Below are the code and all the weights of a small trained network. Each question names an input and a class and asks about switching units off, where a switched-off unit gives its printed mean instead of its output.

import numpy as np


def w(rows, s, z=0):
    codes = np.array(rows[::2]) - 128.0
    scale = np.full(codes.shape[1], s)
    scale[-1] = z or s
    return codes * scale


def f(y):
    return y / 2 * (1 + np.tanh(0.7978845608 * (y + 0.044715 * y**3)))


def log_softmax(a):
    a = a - a.max(-1, keepdims=True)
    return a - np.log(np.exp(a).sum(-1, keepdims=True))


def net(x, mask):
    res = np.array(x, float).reshape(1, 4) / 4 @ E
    y = f(res @ A[0][:, :-1].T + A[0][:, -1])
    res = res + np.where(mask, y, B[0][:, -1]) @ B[0][:, :-1]
    return log_softmax(res[-1] @ U[:, :-1].T + U[:, -1])


A, B = {}, {}
E = w([
[8,141,173,132,129,125],'x0',
[153,104,125,124,118,129],'x1',
[93,74,227,94,69,83],'x2',
[137,170,132,171,41,126],'x3',
],0.011)
A[0] = w([
[177,114,56,93,178,87,220],'n0',
[153,106,156,103,8,89,96],'n1',
[54,60,141,68,138,104,48],'n2',
[158,196,72,96,78,129,89],'n3',
[156,114,95,164,92,134,10],'n4',
[181,62,138,114,242,145,25],'n5',
[84,157,107,162,145,186,156],'n6',
[90,154,119,134,60,170,55],'n7',
[161,93,102,146,184,154,4],'n8',
[96,108,104,150,200,166,95],'n9',
[178,212,130,117,120,156,94],'n10',
[174,76,129,64,107,147,121],'n11',
[173,141,110,202,105,171,63],'n12',
],0.012,0.0037)
B[0] = w([
[87,118,131,154,161,139,255],'n0',
[41,105,35,91,126,47,235],'n1',
[181,41,192,154,129,212,225],'n2',
[139,102,197,158,99,192,190],'n3',
[210,128,149,142,103,169,146],'n4',
[72,166,55,132,131,41,228],'n5',
[120,200,93,118,173,92,218],'n6',
[2,129,94,72,160,146,177],'n7',
[104,175,71,122,97,168,182],'n8',
[88,110,158,130,178,54,210],'n9',
[168,108,144,179,75,149,185],'n10',
[52,156,66,119,176,145,173],'n11',
[178,110,193,185,73,148,193],'n12',
],0.008,0.0078)
U = w([
[110,254,29,171,67,44,208],'0',
[68,158,115,63,192,85,197],'1',
[161,115,203,137,117,186,3],'2',
],0.0095,0.0013)

Each question gives the input, the list of numbers given to net, and the class t.
The units are the neurons (one row each of A and B). Each row of codes is followed by its name. A weight is (code - 128) times the scale printed after its matrix; where a second scale follows, it is the last column's (A, B and U).
mask holds one flag per neuron, in row order. A switched-off neuron (its flag False) gives its mean, the last column of its row in B, instead of its output. The means were averaged over made-up inputs and are rounded, as every weight is.
A unit's drop is (log p(t) with every unit on - log p(t) with that unit switched off) / (log p(t) with every unit on - log p(t) with every unit switched off).
The circuit of an input: a set's keep is (log p(t) with only the set's units on - log p(t) with every unit switched off) / (log p(t) with every unit on - log p(t) with every unit switched off). Starting from the 12 units with the biggest drops (on a tie, the unit counted first), units are removed one at a time, each time the one whose removal leaves the highest keep (on an exact tie, the one counted first), for as long as the keep stays at least 0.8.
units of the circuit, in order: the units of the circuit, biggest drop first
most important unit: the unit with the biggest drop
k most important neurons: the k neurons with the biggest drops, biggest first
drop of u: that unit's drop, to one decimal
input [-7,-5,-1,-8], class 0: 2 most important neurons => n5, n8
input [5,2,8,-6], class 2: units of the circuit, in order => n2
input [2,2,7,-2], class 2: 2 most important neurons => n2, n5
input [1,-8,3,-6], class 2: units of the circuit, in order => n2, n1
input [0,1,-3,-6], class 0: 3 most important neurons => n5, n2, n8
input [3,-5,3,8], class 1: 2 most important neurons => n7, n5
input [-8,-8,-8,-8], class 0: 2 most important neurons => n5, n8
input [-6,-5,0,-5], class 0: 3 most important neurons => n5, n2, n8
input [-3,-8,-2,1], class 2: units of the circuit, in order => n5, n1
input [-8,2,0,-5], class 0: 2 most important neurons => n5, n8
input [-2,-2,-8,-8], class 0: 2 most important neurons => n5, n8
input [0,-2,-7,-7], class 0: drop of n7 => 0.1
input [-2,-3,-2,6], class 2: drop of n5 => 0.2
input [-7,-1,-3,8], class 2: drop of n10 => 0.0
input [-6,-4,-6,2], class 2: most important unit => n3
